Below are the code and all the weights of a small trained network. Each question names an input and a class and asks about switching units off, where a switched-off unit gives its printed mean instead of its output.

import numpy as np


def w(rows, s, z=0):
    codes = np.array(rows[::2]) - 128.0
    scale = np.full(codes.shape[1], s)
    scale[-1] = z or s
    return codes * scale


def f(y):
    return np.maximum(y, 0)


def log_softmax(a):
    a = a - a.max(-1, keepdims=True)
    return a - np.log(np.exp(a).sum(-1, keepdims=True))


def net(x, mask):
    res = np.array(x, float).reshape(1, 7) / 4 @ E
    y = f(res @ A[0][:, :-1].T + A[0][:, -1])
    res = res + np.where(mask, y, B[0][:, -1]) @ B[0][:, :-1]
    return log_softmax(res[-1] @ U[:, :-1].T + U[:, -1])


A, B = {}, {}
E = w([
[211,149,97,128,109,8,78,107],'x0',
[128,130,126,127,128,128,128,132],'x1',
[128,128,128,128,128,128,128,128],'x2',
[127,127,128,129,128,127,127,127],'x3',
[128,129,127,127,128,128,127,129],'x4',
[85,180,75,47,230,130,33,172],'x5',
[179,255,85,100,89,194,182,81],'x6',
],0.014)
A[0] = w([
[121,109,152,160,115,136,115,104,121],'n1',
[165,151,144,177,74,134,197,79,146],'n2',
[124,139,145,135,122,135,116,129,131],'n3',
[123,33,160,165,102,103,152,81,144],'n4',
[109,133,132,155,151,91,117,123,79],'n5',
[93,94,111,101,191,108,72,151,95],'n6',
[135,65,119,146,86,113,161,155,181],'n7',
[127,210,121,99,143,153,113,96,49],'n8',
[67,117,129,134,132,198,152,147,238],'n9',
[130,122,134,113,106,124,134,123,178],'n10',
[152,109,109,127,120,126,144,135,89],'n11',
[63,85,136,107,168,103,49,111,97],'n12',
[102,175,116,101,198,136,70,132,125],'n13',
[138,114,140,113,97,124,140,164,147],'n14',
[90,38,148,140,154,79,112,147,251],'n15',
[195,162,115,128,114,1,102,120,143],'n16',
[133,153,150,138,123,120,132,135,103],'n17',
[149,114,130,131,98,120,117,154,90],'n18',
[142,115,139,140,110,127,151,128,189],'n19',
],0.021,0.012)
B[0] = w([
[139,107,138,148,151,123,167,98,156],'n1',
[144,117,172,17,31,128,110,127,224],'n2',
[120,118,95,119,118,156,115,134,133],'n3',
[117,163,89,255,200,150,151,122,219],'n4',
[126,152,134,132,125,123,87,151,147],'n5',
[156,140,161,24,82,128,114,122,210],'n6',
[116,106,99,213,132,129,153,163,193],'n7',
[150,154,79,203,201,131,192,138,190],'n8',
[54,117,166,102,140,165,210,131,227],'n9',
[123,128,119,141,100,125,165,128,150],'n10',
[134,126,125,126,109,146,99,143,137],'n11',
[161,117,139,18,56,144,123,124,210],'n12',
[98,164,67,87,227,105,122,129,220],'n13',
[135,156,161,162,149,140,127,126,147],'n14',
[49,13,147,169,167,103,60,128,253],'n15',
[242,150,110,167,124,85,52,129,238],'n16',
[156,99,91,114,127,156,129,133,135],'n17',
[103,163,163,161,113,109,102,129,142],'n18',
[135,131,158,169,89,148,146,132,169],'n19',
],0.03,0.032)
U = w([
[40,105,161,181,131,166,167,141,119],'0',
[40,124,167,27,156,134,140,143,190],'1',
[99,187,170,77,48,194,218,131,202],'2',
[82,225,87,97,190,169,226,151,74],'3',
[151,127,114,227,111,74,67,139,143],'4',
[163,148,118,59,124,38,36,136,70],'5',
[215,208,119,115,16,102,118,119,230],'6',
[198,253,35,133,164,80,135,145,4],'7',
],0.0079,0.0021)

Each question gives the input, the list of numbers given to net, and the class t.
The units are the neurons (one row each of A and B). Each row of codes is followed by its name. A weight is (code - 128) times the scale printed after its matrix; where a second scale follows, it is the last column's (A, B and U).
mask holds one flag per neuron, in row order. A switched-off neuron (its flag False) gives its mean, the last column of its row in B, instead of its output. The means were averaged over made-up inputs and are rounded, as every weight is.
A unit's drop is (log p(t) with every unit on - log p(t) with that unit switched off) / (log p(t) with every unit on - log p(t) with every unit switched off).
The circuit of an input: a set's keep is (log p(t) with only the set's units on - log p(t) with every unit switched off) / (log p(t) with every unit on - log p(t) with every unit switched off). Starting from the 12 units with the biggest drops (on a tie, the unit counted first), units are removed one at a time, each time the one whose removal leaves the highest keep (on an exact tie, the one counted first), for as long as the keep stays at least 0.8.
circuit, biggest first: the units of the circuit, biggest drop first
most important unit: the unit with the biggest drop
k most important neurons: the k neurons with the biggest drops, biggest first
drop of u: that unit's drop, to one decimal
input [-1,-8,5,-3,-3,0,2], class 2: circuit, biggest first	[n15 n16]
input [7,-4,4,-8,-2,4,1], class 7: circuit, biggest first	[n15]
input [-4,1,-8,7,3,0,0], class 0: 3 most important neurons	[n2 n6 n12]
input [-2,-7,4,7,8,0,-1], class 0: circuit, biggest first	[n2 n16]
input [-2,2,4,6,3,-3,2], class 2: circuit, biggest first	[n15 n16]
input [-7,1,6,3,7,0,7], class 2: 4 most important neurons	[n13 n4 n2 n15]
input [-1,2,0,-7,1,-7,3], class 2: 2 most important neurons	[n2 n16]
input [8,7,-3,-4,-6,1,8], class 7: 2 most important neurons	[n8 n12]
input [-8,-8,-4,-4,-6,0,1], class 2: 3 most important neurons	[n15 n13 n4]
input [1,2,5,-4,-4,-2,7], class 6: 2 most important neurons	[n9 n2]
input [-7,-6,-2,-5,0,3,1], class 3: 2 most important neurons	[n15 n2]
input [-6,-4,-5,-8,-8,1,2], class 3: 3 most important neurons	[n15 n2 n12]
input [7,3,2,6,-8,1,2], class 7: 3 most important neurons	[n15 n2 n12]
input [0,8,-2,6,-5,-8,7], class 2: most important unit	n16
input [2,6,-7,4,0,-3,1], class 6: 2 most important neurons	[n15 n2]
input [4,8,-7,-4,0,-1,5], class 6: drop of n15	0.2
input [-5,3,-7,6,3,-6,3], class 2: drop of n2	1.1
input [-4,-6,1,-4,4,-1,8], class 2: drop of n2	0.8
input [2,-7,-7,-6,6,8,4], class 7: drop of n19	0.0
input [-1,5,4,-3,-4,-6,-7], class 0: most important neuron	[n16]
